In the rows, zero is written as 128.
Each row of numbers belongs to one of the nodes below and depends on some of the facts about them. Some rows are named. Which node is each other row?

Facts:
Δ: uses; λ: points at; ξ: is of sort; θ: refers to
lestus (ξ a)
brebi (Δ todo) (ξ b)
regu (ξ a) (θ troklobre)
todo (Δ putra) (λ skapal) (ξ f)
stadrar (λ skapal) (ξ a) (θ klipi)
podra (ξ a) (θ besa)
plogran (ξ b)
tuflin (Δ braster rudre) (ξ g)
gefes (λ lestus gasuk) (ξ c) (θ stefis)
flustir (Δ ziskom) (ξ b)
plugrir (ξ a) (θ gages)
raditru (λ gasuk drester lasu) (ξ a)
sistus (λ trobokun domam) (ξ a) (θ pifus)
klipi (ξ a) (θ destun)
skeklu (ξ b)
katrir (λ pugrik gasuk) (ξ a) (θ klatrivin)
stinodir (λ plogran) (ξ a)
doplan (Δ dreklal) (ξ b) (θ somam)
drivek (λ gasuk) (ξ a) (θ raples)
noplezir (Δ flebutran) (ξ a)
gelifer (Δ gredrin fekar tuflin) (ξ a)
pifus (Δ digrufem) (ξ c) (θ paklan)
treti (Δ pazum skeklu) (λ gasuk grivi) (ξ b)
brufuvam (λ pluskir) (ξ b)
paklan (λ skapal) (ξ d)
domam (ξ f)
putra (Δ drivek rudre) (ξ f)
ruka (Δ braster drivek rudre) (λ vifik flustir raples) (ξ a)
pugo (Δ ziskik braster) (λ ledrar) (ξ b)
drester (ξ e) (θ skamus)
degren (λ vifik) (ξ a)
naflo (Δ braster) (ξ b)
somim (ξ c)
vuta (λ luzim) (ξ e)
skapal (λ gasuk) (ξ d) (θ drustam)
skastu (Δ zegak) (λ pupos dostepla) (ξ c)
seplel (ξ d) (θ dridro)
vagruflo (λ gasuk brogelus) (ξ a) (θ redi)
gefin (Δ skastu lozir droso) (ξ g)
drotriro (Δ ziskik) (ξ b) (θ nadrotrim)
bragrun (λ gasuk flustir) (ξ a)
pazum (Δ vifik) (λ stunum) (ξ a) (θ klete)
trudrolu (λ pluvun) (ξ b)
vifik (Δ tuflin) (ξ a)
destun (Δ pazum) (ξ a)
pugrik (Δ drivek) (λ pupos) (ξ a)
podum (λ pluskir gasuk kiledo somim) (ξ b) (θ plogran)
soklel (λ bradrel) (ξ f)
pluvun (λ skapal brogelus) (ξ b)
stumo (λ stinodir klutrir) (ξ c)
pupos (λ gasuk) (ξ a)
stobatro (Δ braster brogelus) (ξ b)
gredra (Δ sosik) (ξ f)
vevos (λ zegak gasuk) (ξ a)
flebutran (Δ skofledur naflo) (ξ a)
ziskik (Δ flebutran putra ruka) (ξ a)
zegak (Δ klaplostus flustir ruka) (λ gasuk) (ξ b)
klevesku (ξ b)
lozir (λ gasuk klevesku) (ξ e)
somam (Δ ziskik) (ξ c) (θ sistus)
gages (ξ b) (θ dostepla)
dreklal (Δ braster) (λ klutrir) (ξ a)
sinifluk (λ gelifer) (ξ a)
klete (Δ destun rudre) (ξ b) (θ trigan)
redi (ξ d) (θ drivek)
braster (λ pluvun) (ξ c) (θ gefes)
raples (ξ b) (θ naflo)
stunum (λ pupos) (ξ g) (θ stadrar)
grivi (λ gasuk) (ξ f)
skalo (λ zegak ledrar) (ξ a)
klaplostus (Δ rudre) (λ pluskir raples droso) (ξ a)
regruson (λ pupos grivi) (ξ f) (θ vagruflo)
flekligun (Δ domam) (ξ c)
zene (λ luzim gasuk) (ξ b)
benebir (λ gelifer klaplostus skebrol) (ξ b)
grogras (Δ pazum fekar besa) (λ klutrir) (ξ f)
klatrivin (ξ g) (θ seplel)
flaster (λ skastu luzim grivi) (ξ c)
nadrotrim (ξ b) (θ braster)
floril (λ ziskik vifik) (ξ a) (θ regu)
gasuk (ξ a)
mimar (Δ flustir) (λ ruka) (ξ e)
skatal (λ ziskik) (ξ a)
tudam (ξ e) (θ klaplar)
nugren (λ raples) (ξ d) (θ flofla)
flitrugru (λ kodrudrir flekligun nadrotrim) (ξ e) (θ podra)
drustam (Δ stunum) (ξ a) (θ klavam)
stefis (ξ a) (θ podum)
bradrel (Δ ziskom) (ξ b)
klavam (Δ flebutran lozir) (ξ a) (θ butren)
zati (Δ pluskir naflo klete) (λ vagruflo) (ξ a) (θ trobokun)
guvipin (Δ doplan) (ξ b) (θ pubil)
digrufem (Δ ruka) (λ gelifer flitrugru) (ξ a)
fekar (Δ zegak flustir) (ξ a)
trunuren (λ skapal gasuk) (ξ f)
dostepla (ξ c) (θ droso)
kiledo (λ ziskik gasuk) (ξ d)
babom (λ gasuk) (ξ a) (θ digrufem)
fluskik (Δ pazum) (ξ f) (θ klutrir)
trefir (λ pupos trobokun skapal pluskir) (ξ b) (θ tudam)
lasu (λ luzim) (ξ a)
luzim (λ gasuk) (ξ b) (θ skofledur)
ziskom (Δ ruka) (ξ a)
klastuk (λ skapal ledrar) (ξ c)
ridon (Δ volan skofledur skebrol) (λ katrir) (ξ c)
rudre (Δ braster) (λ stinodir trobokun vifik raples) (ξ d)
boflos (ξ c) (θ plugrir)
tedeple (λ pubil trudrolu) (ξ a)
segrim (Δ gredrin pifus stunum klaplostus) (λ volan) (ξ a)
bradil (Δ braster) (ξ a)
pubil (λ todo) (ξ a) (θ drotriro)
butren (Δ flebutran) (ξ g) (θ nugren)
gridrufik (λ lestus) (ξ a)
ruplis (Δ kedre) (ξ g)
volan (Δ domam skeklu) (λ mimar) (ξ c)
flofla (ξ c) (θ pluskir)
gokinuk (Δ gredra guvipin) (ξ a)
sosik (Δ ziskik pazum besa) (λ stunum dreklal dridro) (ξ a) (θ floril)
trobokun (λ gelifer) (ξ c) (θ boflos)
skebrol (Δ lozir todo) (λ gasuk) (ξ a)
plagre (ξ a) (θ ledrar)
kodrudrir (Δ ziskik ziskom zegak lozir tuflin) (ξ b)
besa (Δ klaplostus ruka todo) (λ gasuk) (ξ a) (θ fekar)
brogelus (λ pupos skapal) (ξ a)
klutrir (λ vifik treti) (ξ d) (θ trefir)
kedre (λ gasuk) (ξ c)
klaplar (λ degus) (ξ a)
greso (λ gages klaplostus) (ξ a) (θ regruson)
degus (λ mimar) (ξ b)
podrim (ξ a) (θ pazum)
ledrar (Δ flekligun) (ξ e)
skamus (λ bradrel) (ξ a)
nati (λ pupos) (ξ f)
motro (ξ a) (θ plagre)
skidu (λ troklobre) (ξ a)
dridro (λ droso) (ξ a) (θ ziskom)
grute (Δ naflo vevos gredra) (ξ a)
droso (Δ kedre besa sosik paklan) (λ skapal) (ξ d) (θ guvipin)
trigan (λ degus trusto) (ξ a) (θ brebi)
troklobre (λ nadrotrim) (ξ a) (θ skastu)
gredrin (ξ c)
skofledur (Δ tuflin) (ξ d) (θ rudre)
trusto (λ vagruflo) (ξ a)
pluskir (Δ bradrel skeklu) (λ pupos luzim) (ξ d) (θ fluskik)

Some nodes and their rows:
skalo: [147 152 120 123 132 156 133 144 136  99 128 150 107 158 118 110 141 112
 115 112 121 105 108  84 113 134 122 136 128]
sistus: [142 139 105  87 129 109 116 163 139 128 112 148 103 154 107 125 138 115
 113 106 123  87  98 130 126 106 138 133 147]
klipi: [134 139 127 110 102 140 112 146  98 118 129 124 113 141 109 118 130 128
  92 100 130 127 112 111 132 125 138 110 118]
flitrugru: [133 131 114  53 129 110 145 152 136 154  93 108 151 140 104 147 162 123
 111 113 161 112 120 155 150 137 118 145  95]
babom: [150 162 117 130 130 146 128 145 129  99 138 151  90 149 113 119 139 103
 125 118 111 100  99  88 105 118 118 135 127]
noplezir: [ 82 115 133 148 124 125 140 111 101 128 127 132 139 134 143 120 104 131
 122 116 125 167 154 137 161 121 143 143 139]
skastu: [126 136 148 127 153 103 166 116 129 125 142 118 135 137 137 127 111 128
 157 162 143 140 170 146 141 131 102 168 106]
naflo: [133  79 150 132 157 118 131 118 127 140 119  81 157 113 196 118 124 178
 149 156 126 150 179 140 123 146 141  90 117]
soklel: [142 124 105 130 125 167 104 143 123 108  95 146 143 120 147 129 119 156
 104  98 145 115  92 112 117 136 160  78 146]
raples: [148 110 114  97 121 125  57 106 107 165 131  79  72 117 123 159 148 139
 132 123 117  81 129 162  84 128  98 109 109]
volan: [ 95 162 121 163  80  75 146 107 180 147 176 122 150 135 109 144 115 115
 149  63 127 134 216 201 155 116 129 130  96]
plagre: [125 134 126 110 109 145 113 137  98 122 126 126 114 143 106 121 135 127
  88  95 123 124 105 111 126 127 137 110 131]
boflos: [152 138 167  90 117 144 124 123 113 138 164 123 138 132  98 117 126 150
  77 103 156  99 137 126 148 149 100 121 124]
fekar: [ 97 111 146 133 132 120 141 131  98 125 134 119 145 133 138 106 109 146
 127 139 127 164 148 136 147 113 145 131 141]
drester: [146 162 135 117 126 149 141 124 124 123 141 111 130 120  94 160 144 114
 125 125 144 128 120 132 126 132  83 145  71]
plugrir: [148 131 150 107 112 164 121 133 110 130 149 142 124 133  93  98 130 135
  72 102 127  98 107  93 142 134 133  94 159]
klavam: [101 109 118 141 107 135 145  81 111 132 135 148 154 122 155 111 119 115
 123  95 134 189 147 139 156 132 137 154 133]
katrir: [136 156 123 121 127 145 133 137 118  97 128 143  93 148 105 116 130 111
 123 111 115  95  98  89 114 114 115 139 124]
podrim: [125 132 119 104 107 144 119 141  95 115 128 125 109 146 109 116 125 135
  89  99 129 116 112 111 133 117 136 109 128]
trefir: [188 132 107 107 143 126 109 101 184 133 105 158 126 127 151 125 155 107
 136 110 152  90 109 117  89 152 112 125 122]
tedeple: [142 146 124 111 127 144 133 144 124 110 116 142 114 155 119 110 144 115
 108 105 119 105 103  90 114 133 128 132 128]

Which node is each row?
No name comes twice in this set of rows, the named rows included.
[149 164 118 117 136 141 148 143 154 122 137 138 134 129 101 151 153 113
 124 128 144 121 120 130 118 138  91 157  91] -> vuta
[144 176 167 137 116 137 100 138 196 134 127 103 136 178 115 128 138 117
 120 145 131 119 119 110 116 184  82 166 109] -> gefes
[143 104 133 148  96  73 137 124 169 131 133 108 167 107 153 110 107 143
 162 111 132 135 180 157 143 132 156  34 112] -> skeklu
[117  91 102 168 115 140 139  81 137 126 123 159 175  87 180 126 122 122
 142  96 135 179 137 140 145 132 162  97 149] -> fluskik
[133 114 169 104 135 100 132 140 113 142 149  96 144 140 127 108 133 161
 120 162 148 173 180 148 143 144 122 116 107] -> gredrin
[150 143 158 139 171 106 178 165 163 124 146 122 160 115 132 135 149 136
 159 186 141 168 170 123 122 129 120 142 104] -> lozir
[108 109 153 148 122 108 128 130  84 135 156 103 113 110 119 119 118 127
 143 176 106 163 147 141 126  99 134 131 144] -> ziskik
[167 115 151 105 120 137  87 106 127 152 128 126 115 111 114 129 120 150
 112 132 147  65 105 135 122 158 111  93 153] -> gages
[136 107 151 156 147 127 135  88 130 116 122 107 135 104 170 128  90 152
 169 176 138 139 155 129 128 138 116 120 120] -> zegak
[ 79  82 128 118 119 102 135  89  72 169 108 114 107 123 123 133 113 108
 155 137 113 126 115 160 163 116 128 171 135] -> gelifer
[136  91 159  93  83 125  55 115 132 176  82  68 125 137 131 134 121 142
 118 135 145  93  88 142 145 192 115  96 135] -> nadrotrim
[103 152 111 163  73 115 188  88 147 129 138  96 153 103  97 163 124  90
 173  76 118 129 161 156 176 128 105 140  55] -> ledrar
[134 137 130 126  92 154 112 128  87 117 140 118  89 127  96 121 133 108
 120 127 107 121 101 103 109 124 112 116 116] -> lestus
[112 135 105 181 124 101 146  74 191 112 137 143 137 121 157 152  85 122
 181  97 130 104 180 165 138 117 120 132 108] -> treti

Now the same nodes, written a new way:
Named rows:
klaplar: [115 124 127 131 137 125 142 131 119 134 139 126 140 133 118 115 130 129
 142 120 133 124 124 127 123 116 120 119 129 126 121 133 118]
bragrun: [114 126 128 135 138 125 144 131 119 133 144 127 143 133 117 120 127 126
 141 120 127 123 123 126 122 117 121 118 131 123 122 133 118]
kedre: [112 122 125 128 143 127 155 133 119 134 141 131 151 133 116 115 129 125
 141 119 130 127 125 131 122 154 119 137 128 129 119 134 117]
ridon: [123 123 142 127 136 128 143 132 117 134 146 126 145 141 119 118 153 128
 156 118 126 133 126 126 121 111 117 117 134 125 122 137 122]
nati: [123 128 146 129 138 125 143 131 119 133 138 129 158 133 116 116 143 125
 143 125 139 126 128 127 125 142 115 118 127 129 120 134 128]
skastu: [113 123 142 129 139 125 147 131 119 133 142 130 152 132 118 116 133 125
 140 120 138 126 126 127 123 115 115 117 134 125 120 133 120]
pluvun: [123 134 139 132 140 125 146 131 119 134 136 127 148 137 116 114 134 126
 144 127 141 124 129 128 132 128 121 116 126 123 126 133 125]
skidu: [114 124 128 133 138 125 141 130 121 135 142 129 140 133 118 115 126 127
 142 120 132 125 124 126 124 113 119 117 132 124 122 133 119]
klatrivin: [117 128 128 135 138 126 147 130 121 134 143 127 141 133 115 119 127 125
 142 128 134 127 134 126 128 114 121 119 129 129 122 133 117]
butren: [139 129 142 142 136 126 137 129 120 136 147 124 140 137 119 132 201 127
 154 122 123 127 130 125 122 113 132 115 130 124 119 139 119]
ziskom: [115 124 128 138 139 125 148 130 122 134 145 129 140 132 116 117 129 125
 142 125 135 127 128 127 126 114 121 120 130 127 120 134 117]
brebi: [144 134 153 147 139 128 139 129 119 137 149 126 145 138 116 126 186 125
 150 128 127 140 139 126 129 113 125 117 128 124 120 135 123]
flekligun: [111 124 128 128 137 148 179 164 122 133 136 128 140 144 118 120 132 126
 191 135 127 166 156 126 126 111 114 117 125 158 136 138 133]
plagre: [115 125 129 136 137 124 147 130 123 134 141 130 141 132 116 118 129 125
 142 123 130 126 131 127 125 113 120 122 130 128 119 134 117]
flofla: [116 122 132 134 136 125 151 132 119 133 138 128 141 133 116 118 136 127
 142 119 127 125 125 129 123 114 118 122 126 132 121 134 118]
dostepla: [116 123 136 137 138 126 146 129 128 134 137 128 141 133 116 129 132 125
 145 119 125 126 124 130 129 110 114 126 130 125 121 133 117]
ruplis: [128 130 137 138 142 125 139 129 126 135 147 126 140 133 116 122 168 125
 144 124 129 126 136 126 125 114 129 119 132 124 121 134 118]
ziskik: [119 124 130 137 139 125 143 130 125 134 144 129 141 132 116 119 137 125
 142 122 127 126 130 127 125 110 122 123 131 126 120 134 117]
gokinuk: [133 126 144 125 142 126 138 132 131 134 154 126 139 133 121 124 202 126
 148 120 124 127 153 126 124 112 132 127 138 126 122 136 118]
raples: [127 135 128 134 141 126 136 130 119 133 142 144 142 134 117 115 142 126
 143 133 127 127 151 129 130 116 119 122 125 127 120 133 126]
domam: [113 124 128 127 137 129 177 154 121 133 136 133 140 133 117 117 130 125
 168 147 127 140 169 126 133 151 114 116 126 159 121 133 134]

Rows to name:
No name comes twice in this set of rows, the named rows included.
[142 133 148 148 140 126 139 130 117 135 145 127 144 136 116 125 178 125
 147 126 128 133 137 127 129 114 124 117 127 125 118 134 122] -> kodrudrir
[129 126 140 128 139 125 140 131 127 133 150 125 140 132 118 123 180 125
 148 120 124 128 143 126 125 117 128 124 135 125 122 135 117] -> grute
[136 129 139 123 147 126 140 130 135 134 138 125 140 134 117 129 176 125
 145 128 126 125 165 128 136 182 123 132 129 130 121 134 120] -> guvipin

The same nodes again, as new rows of numbers:
Some nodes and their rows:
motro: [123 148 131 115  84 139 114  95 101 117 168 147 159 142 161  68  98 143
  76 140 107 164 159 166 141 122 112]
babom: [134 153 135 115  82 137 123  95  92 118 167 143 165 145 165  65 103 146
  82 150 116 163 168 173 148 139 106]
fekar: [111 111 120 141 145 143 157  55  84  99 140 121 111 136 109  71 127 121
  44  85 119 190 171 130  93 121 148]
segrim: [119 127 128 122 137 132 136  89  84 114 157 137 139 133 128  84 124 118
  74 117 114 185 168 145 118 121 134]
skamus: [125 136 130 100  92 149 125  82 112 108 156 134 174 121 163  85 109 132
  80 137 108 183 168 169 120 120  95]
brogelus: [132 144 124 114  84 134 123  96  98 114 156 144 164 145 175  56 111 152
  89 149 103 159 158 173 133 125  93]
lestus: [136 144 133 119  99 145 119  88 102 103 167 132 163 150 165  62 102 156
  73 143 113 160 153 170 127 128  99]
ruka: [159 149  70 124 156 139 124  96  59  99  83 200 142 111 135   8 161  87
  97  61  93 190 197 161  81  97 145]
skatal: [131 136 131 104  94 133 116  89  93 107 165 136 161 144 158  76 107 135
  84 141 114 166 165 174 136 128 100]
trigan: [123 137 131 112  93 130 115  86  96 115 161 144 163 149 155  73 114 126
  81 139 110 161 161 177 141 127  97]
dreklal: [152 148  78 112 166 130 123 148  79 129 135 208 183 110 177  34 163 111
 145 131  75 189 177 166 103  79 110]
zegak: [132 130 105 150 136 149 155  47  69  77 110 123 105 141 106  38 130 140
  39  55 133 179 185 127  87 134 174]
guvipin: [108 120 123 136 143 129 141 102  92 114 162 129 146 131 139  81 130 136
  85 129 108 186 163 139 117 107 140]
treti: [107 108 145 136 158 128 161 114  85 118 182 112 146 142 126 110 129 145
  98 151 116 199 165 135 129 121 136]
brebi: [113 109 118 135 143 129 140  85  97 108 153 124 142 141 127  77 136 140
  79 113 109 187 163 142 110 106 133]
gefes: [135 133 146 124  78 138 130  88  96 116 161 139 166 158 160  72 118 155
  85 140 113 153 160 170 140 119  87]
kedre: [130 142 138 115  97 134 123  90 100 113 157 129 163 150 161  73 110 149
  83 148 112 166 163 172 136 131  98]
braster: [164 160  83 111 101 132 102 139  95 139 124 219 208 117 210  10 159 129
 143 137  64 164 172 187 116  72  71]
skastu: [120 114 122 135 141 139 160  68  85 103 133 123 125 143 119  70 131 137
  66 106 116 190 169 139  98 126 136]
droso: [ 99 126 141 133 173 117 161  99  81 141 179 132 105 163 128  85 120 142
  78 146  91 210 149 128 111 128 118]
grogras: [111 109 142 155 159 125 158 111  92 125 176 125 118 171 114 140 126 104
  79 139 100 211 158 124 102 117 125]

Which node is each row?
No name comes twice in this set of rows, the named rows included.
[130 126 146 120  72 142 133  95  92 110 156 137 172 152 163  72 120 153
  90 142 122 150 164 175 142 123  83] -> podum
[116 137 143 131 162 130 157  95  78 131 172 134 114 158 136  79 118 143
  77 138  94 206 152 136 110 125 112] -> pluskir
[115 141 115 101 103 114  95  92 100 109 149 146 140 159 168  61 106 137
  94 149 106 170 151 180 129 127 103] -> trobokun
[118 125 119 145 139 149 140  68  92  88 143 122 121 133 122  67 118 142
  49  82 117 184 170 132 100 117 158] -> bradrel
[139 158 136 112  93 149 120 100 100  95 163 128 171 141 173  69  94 172
  86 140 115 167 165 169 134 128 112] -> luzim
[114 124 119 146 133 121 128  80  84 113 153 140 129 156 125  66 133 130
  66 110 107 172 154 141 118 104 136] -> pifus
[111 117 129 140 143 134 163  97  81 110 165 128 124 142 128  81 126 141
  79 130 116 194 166 134 114 129 136] -> skebrol
[123 112 121 134 134 147 149  81  73  86 166 138 124 131 122  72 114 115
  57 104 141 175 171 146 117 130 153] -> mimar
[130 134 117 128 131 135 143  92  82 113 151 143 143 139 147  57 125 140
  79 123 109 179 168 148 120 121 124] -> pugrik
[130 132 131 134  91 131 113 101 112 114 170 144 135 181 159  98 101 127
  72 140  92 175 143 164 116 116  84] -> domam
[107 119 129 138 172 134 159 114  89 126 180 132 136 123 127  93 138 127
  90 135 103 200 163 124 111 106 142] -> flebutran
[145 141  97 157 145 136 131 100  95 120 132 167 135 144 137  74 139  95
  75 101  79 201 170 138  79  97 128] -> putra
[130 134 120 120  78 142 109  91 113  98 159 135 167 140 162  85 104 137
  78 136 115 165 163 168 125 114 106] -> klatrivin

Now the same nodes, written a new way:
Some nodes and their rows:
trigan: [145 103 140 154 139 168 126 128 142 126 115 128  88 112 122 112 119 127
 108  97  87 131 129 154 125 138 124 128]
klaplar: [136  96 141 121 129 161 162 142 125 115 115 120 119 107 118 114 108 136
 105  84  90 118 117 153 123 136 136 142]
skapal: [112 126 120 164 163 161 196 154 139 117 138  98 120 149 124  63 112 135
 172 163 128 110 107 166 152 113 113  88]
luzim: [126  89  77 116 177 169 102 150 161 150 129 129  92 153 139  88 122 142
 125 155 113 165 131  88 172 176 133 129]
vagruflo: [140 109 117 133 149 176 157 140 174 110 113 124 120 118  94 116 126 127
 107  97 111 110 113 136 140 123 122 137]
pugo: [119 154 125 106 117  93  83 115  85 162 131 124 189 119 148 143 124 117
 189 176 149 112 145 101 161 148 154  97]
troklobre: [148 102 134 140 132 162 143 129 132 116 126 136 115 110 119 111 118 127
  93  97 100 124 127 154 115 129 121 129]
braster: [160  92 151 124 131 152 119  88 101 171 122 183 183 148  77  91  83 101
 165 110 119  81 161 145 168 169 141 130]
sosik: [109 149 116 113 112  97 107 114 137  75 152 126 128 103 126 192 176 124
 118 146 132 109 157 133 133 100 155  76]
grute: [135 157 142 147 110  81 103 114 120 126 121 135  95  97 153 163 158  94
 133 132 148 113 139 128 129 115 122 114]
domam: [133 107 129 128 152 127 123 147 100 145 144 123  91 146 158 102 114 141
 118 145 117 155 110 119 114 160 115 117]
gredrin: [136  97 124 141 154 125  90 115 127 146 133 154  92 150 133 126  98 122
 104 126 144 167 135 140 110 171 107 157]
pifus: [116 161 118 137  96  86  84  93 141 147 123 154 149 146 129 154 155 126
 134 156 179 162 141 116 121 118 120 144]
doplan: [125 177 112 145 124  65  71 124 119 152 140 151 163 139 141 141 143 122
 137 191 173 118 145  79 131 116 105 112]
somam: [100 141 146  84 102 107  95  91 119 120 120 142 159 161  95 167 152 125
 149 145 175 171 141 114 130 116 132 120]
klete: [120 137 142  87 113 100  61 122  87 156 131 133 177 140 148 143 155 124
 166 162 152 149 143  91 140 126 134  82]
klevesku: [145 122 116 163 174 115  80 141 105 162 136 147  90 144 169  99 111 136
 120 160 128 169 115 106 124 175 120 139]
nadrotrim: [128  64 129  56 147 159 123 149  69 150 150 128 136 181  85  97 127 179
 135 116 119 172 117  96 123 165 155 122]
stobatro: [138 143 144  96 134  99  69 111  76 174 126 130 175 130 167 139 127  90
 196 175 157 128 141 105 155 159 130  93]
guvipin: [128 150 112 109 112  62  75 121 111 134 141 149 156 152 135 135 154 134
 141 175 173 137 124  74 133 107 123  97]
flekligun: [102 141 124 103 118  80  88  97 117 117 136 145 140 151 117 180 141 114
 152 160 187 157 145 116 116 128 134 125]

Name these rows:
No name comes twice in this set of rows, the named rows included.
[150 184 174 130  56  92 150  86 110 181  84 119 207  94 119 149 139  94
 187 110 129  60 121 137 153  72 140 171] -> ruka
[127 136 139 193 154 115 173 156 117 133 148 118 112 124 164  68  92 138
 145 161 118 122 113 173 124 116 116 104] -> paklan
[122 197 153 130  50  81 147 116 134 163  91  99 153 116 118 168 182 127
 149 114 150 138  92 113 109  68 134 193] -> ziskom
[136 165 186  83  68 115 196  91  72 139  96 115 242 114 171 109  81  82
 233 142 117  16 143 155 187  85 145 108] -> rudre
[123 167 124 127  97 106 122 108 140 101 121 124 145 106 128 164 159 114
 136 121 123  95 144 135 139  93 142 106] -> zati
[116 161 149  92  63 118 174 120 117 146  99 106 173 124  95 170 160 136
 159 103 131 119 108 128 122  78 162 175] -> digrufem
[109  93  94 143 173 146 110 117 178 150 122 149  95 156 132 118 103 118
 128 151 152 158 138 130 141 177 135 154] -> kedre

